Here is a tiny trained network, its code and every weight. The questions are about switching its units off for an input and a target symbol, where a switched-off unit gives its printed mean instead of its output.

import numpy as np


def w(rows, s, z=0):
    codes = np.array(rows[::2]) - 128.0
    scale = np.full(codes.shape[1], s)
    scale[-1] = z or s
    return codes * scale


def f(y):
    return np.maximum(y, 0)


def softmax(a):
    e = np.exp(a - a.max(-1, keepdims=True))
    return e / e.sum(-1, keepdims=True)


def log_softmax(a):
    a = a - a.max(-1, keepdims=True)
    return a - np.log(np.exp(a).sum(-1, keepdims=True))


def net(x, mask):
    ids = ['αβγδζηθμξπσφψω'.index(c) for c in x.split()]
    T = len(ids)
    res = E[ids] + P[:T]
    u = 0
    for l in range(2):
        r = res
        for j in range(2):
            rows = slice(3 * j, 3 * j + 3)
            q, k, v = (r @ M[l][rows].T for M in (Q, K, V))
            z = softmax(np.where(np.tri(T) > 0, q @ k.T / 3**0.5, -1e9)) @ v
            o = O[l][rows]
            res = res + np.where(mask[u + j], z, o[:, -1]) @ o[:, :-1]
        u += 2
        y = f(res @ A[l][:, :-1].T + A[l][:, -1])
        res = res + np.where(mask[u : u + 8], y, B[l][:, -1]) @ B[l][:, :-1]
        u += 8
    return log_softmax(res[-1] @ U[:, :-1].T + U[:, -1])


Q, K, V, O, A, B = {}, {}, {}, {}, {}, {}
E = w([
[152,135,105,101],'α',
[142,135,104,84],'β',
[154,143,101,101],'γ',
[119,143,195,150],'δ',
[110,135,182,127],'ζ',
[134,138,151,146],'η',
[145,153,172,172],'θ',
[47,57,46,201],'μ',
[199,194,31,100],'ξ',
[141,92,126,75],'π',
[174,102,59,77],'σ',
[87,176,136,120],'φ',
[254,88,121,89],'ψ',
[143,205,95,207],'ω',
],0.016)
P = w([
[109,166,252,30],'0',
[151,134,238,126],'1',
[158,119,217,162],'2',
[167,116,176,164],'3',
[156,116,155,138],'4',
[153,122,130,122],'5',
[153,125,102,114],'6',
[155,132,78,96],'7',
[144,140,72,76],'8',
[157,147,70,71],'9',
],0.0044)
Q[0] = w([
[29,111,102,175],'0.h0',
[1,159,80,183],'0.h0',
[167,132,191,4],'0.h0',
[108,34,73,118],'0.h1',
[83,176,78,129],'0.h1',
[33,151,250,81],'0.h1',
],0.0079)
K[0] = w([
[89,85,160,135],'0.h0',
[11,139,206,151],'0.h0',
[154,109,95,58],'0.h0',
[105,93,194,148],'0.h1',
[72,130,88,125],'0.h1',
[211,254,183,57],'0.h1',
],0.0098)
V[0] = w([
[13,110,253,130],'0.h0',
[124,170,160,60],'0.h0',
[105,57,112,121],'0.h0',
[75,131,97,222],'0.h1',
[155,199,104,107],'0.h1',
[190,211,138,142],'0.h1',
],0.007)
O[0] = w([
[40,141,202,147,2],'0.h0',
[60,35,114,66,141],'0.h0',
[146,171,73,180,95],'0.h0',
[201,153,77,6,123],'0.h1',
[169,136,94,249,149],'0.h1',
[173,255,156,210,152],'0.h1',
],0.0045,0.0089)
A[0] = w([
[161,69,99,32,254],'0.n0',
[133,53,20,145,248],'0.n1',
[182,152,158,113,33],'0.n2',
[122,102,142,255,195],'0.n3',
[74,194,124,171,112],'0.n4',
[131,133,197,164,87],'0.n5',
[65,97,163,74,194],'0.n6',
[160,89,150,198,186],'0.n7',
],0.0095,0.0034)
B[0] = w([
[195,238,179,129,255],'0.n0',
[73,240,243,98,251],'0.n1',
[72,58,49,151,155],'0.n2',
[113,244,112,67,175],'0.n3',
[144,196,246,187,148],'0.n4',
[254,8,74,54,150],'0.n5',
[185,104,25,207,140],'0.n6',
[144,186,24,65,168],'0.n7',
],0.0063,0.0094)
Q[1] = w([
[239,254,147,122],'1.h0',
[189,197,124,183],'1.h0',
[187,49,173,159],'1.h0',
[180,170,157,110],'1.h1',
[109,115,226,179],'1.h1',
[179,206,83,43],'1.h1',
],0.0095)
K[1] = w([
[254,203,154,32],'1.h0',
[166,172,74,44],'1.h0',
[216,101,78,253],'1.h0',
[115,219,66,69],'1.h1',
[190,173,136,161],'1.h1',
[33,158,108,147],'1.h1',
],0.0099)
V[1] = w([
[70,174,178,154],'1.h0',
[164,80,175,91],'1.h0',
[62,114,236,123],'1.h0',
[115,208,165,231],'1.h1',
[244,170,100,23],'1.h1',
[25,93,94,212],'1.h1',
],0.011)
O[1] = w([
[93,176,162,177,116],'1.h0',
[253,87,176,81,121],'1.h0',
[142,158,183,154,28],'1.h0',
[124,92,102,207,225],'1.h1',
[175,199,89,115,252],'1.h1',
[75,78,127,130,23],'1.h1',
],0.012,0.016)
A[1] = w([
[135,92,158,34,27],'1.n0',
[35,179,74,74,166],'1.n1',
[128,224,88,25,94],'1.n2',
[43,35,127,144,132],'1.n3',
[118,136,133,227,189],'1.n4',
[88,126,80,225,2],'1.n5',
[111,189,84,2,68],'1.n6',
[216,135,115,130,237],'1.n7',
],0.0081,0.0064)
B[1] = w([
[139,206,129,52,131],'1.n0',
[1,118,117,93,159],'1.n1',
[121,31,239,195,252],'1.n2',
[152,192,36,118,129],'1.n3',
[96,158,83,55,151],'1.n4',
[240,50,204,18,140],'1.n5',
[116,38,131,191,200],'1.n6',
[65,119,111,76,250],'1.n7',
],0.007,0.028)
U = w([
[130,140,123,121,87],'α',
[124,135,122,122,84],'β',
[127,131,121,122,75],'γ',
[156,178,139,139,158],'δ',
[132,131,115,135,66],'ζ',
[92,76,62,249,118],'η',
[148,189,26,90,107],'θ',
[80,185,120,156,253],'μ',
[76,58,160,120,98],'ξ',
[200,66,94,162,63],'π',
[114,144,169,111,106],'σ',
[176,196,158,226,68],'φ',
[151,147,136,73,31],'ψ',
[129,134,118,163,217],'ω',
],0.011,0.0063)

Each question gives the input, a string of symbols that net reads in full, and the target symbol t.
The units are the heads (3 rows each of Q, K, V and O) and the neurons (one row each of A and B). Each row of codes is followed by its name. A weight is (code - 128) times the scale printed after its matrix; where a second scale follows, it is the last column's (O, A, B and U).
mask holds one flag per unit, layer by layer, with each layer's heads first. A switched-off unit (its flag False) gives its mean, the last column of its rows in O or B, instead of its output. The means were averaged over made-up inputs and are rounded, as every weight is.
A unit's drop is (log p(t) with every unit on - log p(t) with that unit switched off) / (log p(t) with every unit on - log p(t) with every unit switched off).
unit that matters most: the unit with the biggest drop
k most important neurons of layer l: the k neurons of layer l with the biggest drops, biggest first
heads that matter: for each layer, one digit per head in row order, 1 if its drop is at least 0.15 and else 0, layers parted by /
input ψ α ψ θ, target π: most important neuron of layer 1 : 1.n1
input ξ σ ω ψ π π, target π: heads that matter : 10 / 10
input ψ ψ ψ σ ξ σ, target φ: heads that matter : 10 / 01
input α θ θ ω ψ, target θ: heads that matter : 00 / 01
input θ θ θ ξ ξ ξ θ, target η: heads that matter : 00 / 11
input η ξ γ ζ, target η: heads that matter : 01 / 11
input ξ ψ β ω θ ξ ξ δ, target η: 3 most important neurons of layer 0 : 0.n1; 0.n0; 0.n5
input δ φ ψ ξ α, target π: 2 most important neurons of layer 0 : 0.n7; 0.n0
input φ ω η ψ π γ, target π: heads that matter : 00 / 10
input α ψ σ θ θ ξ α, target η: 3 most important neurons of layer 1 : 1.n6; 1.n2; 1.n5
input φ ξ θ ω, target θ: heads that matter : 00 / 01
input ξ σ σ σ ξ θ ψ ζ, target π: heads that matter : 10 / 11
input ξ π ω θ ξ ξ γ, target η: heads that matter : 10 / 10
input μ η θ ψ, target ψ: heads that matter : 01 / 11
input ψ ξ σ μ θ β φ, target φ: unit that matters most : 0.h1
input σ ω θ ψ β, target π: 2 most important neurons of layer 1 : 1.n1; 1.n4
input ξ σ η α θ ξ δ, target η: 3 most important neurons of layer 1 : 1.n2; 1.n6; 1.n5
input ξ ξ ω ξ π, target θ: 3 most important neurons of layer 0 : 0.n3; 0.n7; 0.n4
input θ ξ ω ξ, target θ: 3 most important neurons of layer 1 : 1.n4; 1.n6; 1.n2
input β ξ ξ ψ ω β, target θ: 2 most important neurons of layer 1 : 1.n2; 1.n6
